In the rows, 128 means zero.
Here are made-up things, facts about them, and rows of numbers that follow some of those facts. Name the thing behind each unnamed row.

Facts:
rigru: belongs to class; kloflem: refers to; setran: is of sort
rigru 797 <- J_106, J_120, J_178, J_218, J_244, J_272, J_330, J_387, J_419, J_527, J_586, J_761, J_787, J_989
rigru 495 <- J_128, J_164, J_191, J_214, J_22, J_224, J_269, J_301, J_338, J_340, J_354, J_375, J_393, J_446, J_447, J_481, J_526, J_544, J_568, J_576, J_593, J_603, J_623, J_648, J_650, J_711, J_882, J_885, J_89, J_890, J_940, J_948
rigru 378 <- J_130, J_299, J_356, J_361, J_538, J_549, J_627, J_635, J_640, J_735, J_754, J_914, J_935
rigru 747 <- J_149, J_15, J_204, J_219, J_271, J_290, J_370, J_397, J_445, J_5, J_517, J_617, J_642, J_653, J_694, J_78, J_810, J_951, J_98
rigru 458 <- J_163, J_172, J_196, J_260, J_264, J_312, J_362, J_533, J_542, J_611, J_668, J_673, J_684, J_696, J_697, J_71, J_722, J_762, J_840, J_854, J_855, J_878, J_896, J_944
rigru 124 <- J_189, J_195, J_205, J_207, J_243, J_249, J_275, J_279, J_304, J_346, J_348, J_413, J_490, J_507, J_510, J_563, J_583, J_606, J_609, J_62, J_709, J_751, J_775, J_818, J_924, J_937, J_954, J_99, J_990, J_992
rigru 419 <- J_239, J_285, J_320, J_39, J_452, J_454, J_531, J_534, J_550, J_6, J_682, J_849, J_856, J_876, J_881, J_971
J_120 kloflem: J_854, J_876
J_130 kloflem: J_951
J_149 kloflem: J_840, J_606
J_15 kloflem: J_896, J_611
J_163 kloflem: J_849
J_164 kloflem: J_635
J_172 kloflem: J_876
J_178 kloflem: J_878
J_189 kloflem: J_992
J_191 kloflem: J_269
J_195 kloflem: J_62
J_196 kloflem: J_568
J_205 kloflem: J_195
J_207 kloflem: J_517, J_490, J_272, J_761
J_214 kloflem: J_563, J_617, J_775, J_854, J_761
J_218 kloflem: J_576
J_219 kloflem: J_642, J_15
J_22 kloflem: J_517, J_694
J_224 kloflem: J_275, J_172, J_481, J_301
J_239 kloflem: J_195, J_338, J_279
J_244 kloflem: J_568, J_195
J_260 kloflem: J_39, J_668, J_935, J_924
J_264 kloflem: J_531, J_178, J_164
J_271 kloflem: J_635, J_735
J_272 kloflem: J_990, J_490
J_275 kloflem: J_990, J_761
J_279 kloflem: J_413
J_285 kloflem: J_490
J_290 kloflem: J_881, J_214
J_304 kloflem: J_205
J_312 kloflem: J_354, J_172, J_178, J_149
J_320 kloflem: J_642, J_761
J_330 kloflem: J_538, J_775
J_338 kloflem: J_606
J_340 kloflem: J_387
J_346 kloflem: J_413
J_348 kloflem: J_762, J_761
J_354 kloflem: J_205
J_356 kloflem: J_810, J_172
J_361 kloflem: J_653, J_510, J_106
J_362 kloflem: J_840, J_22
J_375 kloflem: J_751
J_39 kloflem: J_856
J_397 kloflem: J_346
J_413 kloflem: J_856
J_446 kloflem: J_272, J_214
J_454 kloflem: J_550, J_285
J_490 kloflem: J_775, J_635
J_5 kloflem: J_890, J_330, J_22
J_510 kloflem: J_205
J_517 kloflem: J_775
J_526 kloflem: J_696, J_62
J_531 kloflem: J_697
J_533 kloflem: J_650
J_542 kloflem: J_684, J_356
J_544 kloflem: J_924
J_549 kloflem: J_338, J_354, J_189
J_550 kloflem: J_387
J_563 kloflem: J_517, J_775
J_583 kloflem: J_272, J_304
J_586 kloflem: J_617, J_694, J_775
J_593 kloflem: J_694, J_735
J_6 kloflem: J_948, J_697, J_207
J_603 kloflem: J_627, J_260, J_452
J_606 kloflem: J_668
J_623 kloflem: J_338
J_627 kloflem: J_990
J_635 kloflem: J_856, J_735
J_640 kloflem: J_260
J_642 kloflem: J_775
J_648 kloflem: J_163
J_650 kloflem: J_787
J_653 kloflem: J_818
J_673 kloflem: J_878, J_22, J_937, J_207
J_682 kloflem: J_550, J_243
J_684 kloflem: J_948
J_694 kloflem: J_271, J_735
J_696 kloflem: J_944
J_709 kloflem: J_271
J_71 kloflem: J_356
J_711 kloflem: J_260, J_346
J_722 kloflem: J_507, J_992
J_754 kloflem: J_944
J_761 kloflem: J_586
J_762 kloflem: J_890
J_78 kloflem: J_264, J_653, J_285
J_787 kloflem: J_285
J_810 kloflem: J_761
J_818 kloflem: J_269
J_840 kloflem: J_243
J_854 kloflem: J_243
J_856 kloflem: J_735
J_876 kloflem: J_856
J_878 kloflem: J_106
J_881 kloflem: J_935
J_882 kloflem: J_362
J_885 kloflem: J_214
J_89 kloflem: J_510
J_890 kloflem: J_214
J_896 kloflem: J_593, J_205
J_914 kloflem: J_490, J_775
J_924 kloflem: J_992, J_387
J_935 kloflem: J_214
J_937 kloflem: J_510
J_940 kloflem: J_611
J_948 kloflem: J_775, J_510
J_971 kloflem: J_178, J_196, J_128
J_98 kloflem: J_531, J_711, J_878
J_99 kloflem: J_346
J_992 kloflem: J_490, J_761
setran g <- J_106, J_149, J_163, J_191, J_356, J_387, J_419, J_517, J_623, J_684, J_882, J_948
setran b <- J_120, J_207, J_218, J_22, J_271, J_290, J_299, J_361, J_375, J_452, J_481, J_490, J_526, J_531, J_538, J_549, J_576, J_586, J_603, J_606, J_617, J_697, J_762, J_937, J_944, J_954
setran e <- J_128, J_204, J_239, J_244, J_272, J_330, J_39, J_544, J_673, J_696, J_735, J_78, J_818, J_876, J_89
setran d <- J_130, J_196, J_205, J_260, J_340, J_445, J_5, J_533, J_563, J_568, J_593, J_6, J_668, J_722, J_840, J_854, J_856, J_881, J_924, J_951, J_98, J_992
setran f <- J_15, J_164, J_172, J_219, J_224, J_275, J_312, J_393, J_447, J_583, J_648, J_653, J_896, J_914, J_935, J_971, J_989
setran c <- J_178, J_189, J_195, J_243, J_264, J_269, J_285, J_301, J_304, J_338, J_348, J_354, J_527, J_611, J_62, J_635, J_640, J_642, J_650, J_754, J_810, J_849, J_878, J_890
setran a <- J_214, J_249, J_279, J_320, J_346, J_362, J_370, J_397, J_413, J_446, J_454, J_507, J_510, J_534, J_542, J_550, J_609, J_627, J_682, J_694, J_709, J_71, J_711, J_751, J_761, J_775, J_787, J_855, J_885, J_940, J_99, J_990

Named rows:
[153  98 122 144 137 147 123 168 111 129 134 128 165 132 126 136 145 102
 124 133 135 142 128 152 124 135 106 158 115 128  94 125 146  97 112 153
 156 110 154 127 136 112 140 117 151 126 116 136] : J_6
[139 107 117 147 129 142 104 145 115 121 112 114 136 126 131 135 131 103
 126 134 118 142 127 140  65 118 116 123 108 124  97 107 134 111 113 175
 142 101 172 145 129 116 134  87 148 125 119 142] : J_275
[145 119 130 141 119 155 117 140 100 137 124 129 140 113 128 132 151 106
 135 142 134 143 123 150  94 114 117 161 120 126  98 112 142 101 114 163
 156 102 148 150 129 108 141 102 142 123 114 148] : J_818
[139 118 128 139 119 151 117 123 112 148 125 125 140 120 128 124 144 103
 128 137 121 137 135 149 111 124 125 134 125 131  92 114 157  95 111 141
 153 101 144 150 135 101 138 118 139 124  99 139] : J_682
[133 102 118 129 111 146 118 147 111 117 131 129 145 141 129 134 140 107
 127 136 120 145 133 146  88 118 118 156 117 125  95 101 145  99 118 174
 154 109 168 139 138 114 138 112 138 120 125 143] : J_219
[138 119 127 139 118 149 115 128 112 151 122 124 141 119 127 124 143 103
 129 137 119 136 134 148 108 124 125 132 125 131  90 115 157  97 111 140
 151 101 143 150 135 100 137 117 138 125 100 140] : J_550
[146 112 131 141 112 154 116 151 100 140 134 129 146 129 128 130 153 107
 133 143 133 143 129 155  92 116 119 152 113 129  95 115 151 103 113 159
 161 108 144 153 137 103 139 111 132 122 115 150] : J_239
[154 103 121 145 139 142 123 170 108 130 130 127 162 126 127 135 146  99
 124 133 138 140 128 153 127 135 106 160 118 129  91 124 146  92 112 156
 154 108 152 125 141 109 139 117 155 127 116 141] : J_130
[146 121 136 128 130 141 123 149  96 133 122 128 156 130 128 131 146 114
 136 140 129 135 121 152 119 120 121 142 119 126  97 119 150 108 111 160
 156 112 149 139 143 111 135 118 145 125 129 149] : J_375
[134 105 117 130 103 146 121 153 105 126 132 132 144 138 132 131 142 104
 127 138 126 144 135 145  88 117 119 163 115 127  94 101 147  97 119 171
 156 109 165 139 150 108 142 113 136 121 128 149] : J_15
[148 114 126 128 121 139 125 150 101 132 130 123 146 134 139 129 145 103
 131 140 134 136 130 151 109 122 121 150 119 127  95 113 146 107 112 149
 152 109 151 136 145 108 142 110 150 131 127 151] : J_878
[150 118 130 123 113 150 116 150  97 133 133 125 145 125 133 128 150 108
 137 142 135 143 125 158 105 116 122 146 119 129  97 113 152 105 109 156
 161 109 141 149 135 107 139 113 139 124 122 155] : J_244
[143 123 131 125 121 144 121 120 111 142 122 122 134 120 129 124 142 104
 131 137 125 136 132 154 114 123 129 136 131 130  95 112 151  98 108 133
 152 103 141 145 126 105 139 114 144 127 106 140] : J_71
[143 121 116 120 151 154 124 140  90 127 120 131 161 110 148 125 138  97
 129 129 145 142 113 147 172 137 102 178 132 124  87 122 154  88 108 171
 147  96 153 114 147 109 140 128 172 118 125 174] : J_668
[130 126 116 112 137 154 117 116  84 125 121 129 158 118 153 121 138 103
 134 133 130 140 117 143 162 125 111 154 131 123  87 110 163  94 112 180
 147  98 156 125 153 113 138 136 163 116 130 179] : J_301
[146 113 123 128 124 138 123 150 109 128 128 121 146 135 131 129 140 103
 126 134 128 139 134 153 117 128 118 137 118 131  95 115 156  96 111 145
 153 110 151 129 143 109 139 116 148 126 121 143] : J_882
[146 106 136 142 149 147 112 143 120 127 112 122 158 125 117 142 138 117
 132 136 113 140 115 145  89 122 119 123 122 117 102 120 125 125 109 168
 152 104 162 148 108 127 133 101 151 123 113 117] : J_207
[134 141 155 173 140 129 126 100  99 132 121 125 122 123  99 137 164  99
 130 140 130 127 146 156 122 118 124 168 145 139 101 101 148  40 134 146
 153 106 136 129 135 106 138 112 139 135  92 128] : J_413

Name these rows:
No name comes twice in this set of rows, the named rows included.
[138  84 125 119 141 150 104 119 128  93 145 120 155 156 134 140 137 113
 130 134 110 158 129 148 109 121 116 105 127 116 101 100 132 109 118 184
 160 110 164 141  88 143 139 123 162 118 116 127]	J_914
[150 104 124 112  89 141 129 156 101 130 155 130 140 147 154 127 154 102
 132 147 144 148 140 154  98 115 122 161 112 129 100 105 147 104 121 146
 166 116 143 137 142 107 156 110 147 130 135 160]	J_896
[141 105 121 139 115 144 115 144 107 127 129 124 137 131 140 132 143 101
 129 140 129 145 133 143  83 117 117 147 113 124  99 104 137 102 120 169
 151 106 160 142 136 114 145  97 149 126 122 148]	J_583
[142 108 126 138 126 142 119 146 104 133 130 125 153 133 135 131 147 104
 129 140 128 137 131 149 109 124 117 144 120 127  93 112 149 101 116 160
 152 107 153 137 145 108 139 116 149 129 120 149]	J_754
[127 120 116 128 137 158 112 116  86 131 123 133 158 115 152 122 142 101
 131 134 131 141 119 136 156 127 109 157 130 122  85 112 159  90 117 187
 148  95 155 129 153 112 140 133 162 117 118 176]	J_849
[144 135 162 202 175 112 129 132  85 100 134 128 141 149  78 150 176  99
 126 135 143 125 150 164 156 130 111 197 139 145 104 107 150   6 147 172
 158 119 141  94 149 113 131 127 147 137 108 134]	J_856
[144 111 127 148 127 141 121 150 109 136 119 123 147 125 132 135 142 103
 127 138 128 138 128 144  90 122 117 146 117 124  96 114 138 108 115 157
 148 105 160 140 138 111 140  99 147 131 117 138]	J_189
[148 113 127 132 120 135 123 154 102 133 131 121 149 136 138 130 145 103
 130 140 132 136 131 153 102 122 121 139 119 130  95 114 149 106 111 149
 152 113 150 137 148 107 139 110 147 133 127 150]	J_178
[150 122 147 160 154 126 134 149  96 105 138 126 153 147 105 144 161 101
 128 134 143 134 140 165 154 131 112 178 131 137 100 113 152  49 126 156
 162 120 145 105 140 120 136 129 152 132 121 136]	J_593
[153  97 127 121  88 153 140 162 108 155 155 140 155 133 159 130 159  99
 130 151 150 147 135 149 107 119 117 180 117 124  98 115 141 114 120 133
 168 114 139 142 146 104 164 112 147 134 123 145]	J_304
[121 127 117 116 125 166 123  97 100 144 113 137 149 101 137 119 137 103
 132 131 119 142 122 141 156 125 117 166 147 125  85 106 164  82 112 168
 148  89 152 140 144 103 138 141 149 110 104 157]	J_370
[151 106 127 120 125 140 125 143 116 128 135 124 147 135 137 130 143 104
 128 136 132 143 133 152 120 127 118 144 125 127  98 114 145  99 112 143
 156 109 149 131 127 114 145 115 158 127 119 140]	J_684
[128 134 155 161 141 131 132  96 104 118 126 132 131 135  90 139 163 105
 131 136 120 131 147 158 139 119 128 176 156 137 100  95 154  34 135 154
 160 109 143 126 129 113 134 136 134 127  95 121]	J_694
[155 102 125 107  84 147 140 172 103 146 159 136 157 146 158 126 156 102
 131 148 145 144 136 156 113 120 122 163 113 128  95 116 155 116 113 127
 169 120 138 139 154 103 157 122 140 133 134 151]	J_354

The same things again, as new rows of numbers:
Known rows:
[128 117 142 125 118 122 125 123 118 133 136 127 126 129] : J_189
[121 128 119 124 126 133 143 124 127 114 135 135 130 112] : J_538
[121 126 120 122 128 129 142 119 126 112 130 134 128 111] : J_361
[121 126 121 122 127 132 142 121 127 113 132 134 128 112] : J_549
[135 123 138 127 127 126 136 122 118 125 122 118 126 123] : J_914
[137 171 136 130 135 114 136 133 133 130 109 132 119 127] : J_550
[135 123 121 129 136 128 132 124 143 122 124 133 132 129] : J_840
[ 82 114 102 144 125 141 164 162 108 101 127 139 132 192] : J_576
[130 119 125 132 121 139 122 133 137 121 146 133 130 129] : J_568
[119 140 139 116 126 118 108 135 131 125 122 127 108 133] : J_940
[127 117 137 131 125 125 120 123 130 130 128 122 121 134] : J_890
[138 102 128 134 129 129 122 121 126 116 126 127 125 128] : J_544
[141 105 129 121 134 131 130 121 124 121 124 127 136 126] : J_78
[128 118 123 119 130 132 129 128 129 124 131 132 138 127] : J_445
[134 115 136 119 130 131 132 126 126 133 124 120 128 129] : J_653
[120 118 118 115 130 136 138 126 134 120 133 137 129 118] : J_617
[119 117 118 115 131 134 138 123 134 118 131 137 129 117] : J_271
[126 136 135 141 137 144 124 122 125 128 121 112 134 128] : J_527

Rows to name:
No name comes twice in this set of rows, the named rows included.
[127 116 142 124 120 118 125 120 117 131 131 128 124 128]	J_348
[139 103 132 128 121 126 128 123 113 119 135 134 130 125]	J_818
[137 172 132 131 135 117 137 137 132 133 113 132 122 128]	J_534
[136 125 138 127 126 129 137 124 119 128 124 118 127 124]	J_935
[144 117 129 131 126 133 135 125 119 118 132 124 139 122]	J_735
[141 107 127 136 124 139 122 130 131 121 139 127 130 130]	J_128
[131 111 136 131 126 127 123 123 127 128 125 121 116 130]	J_224
[134 120 121 129 139 121 132 118 141 120 116 133 130 127]	J_533
[120 128 116 124 126 133 143 126 125 116 134 134 131 114]	J_299
[124 152 141 113 126 118 121 135 122 125 121 124 120 126]	J_627

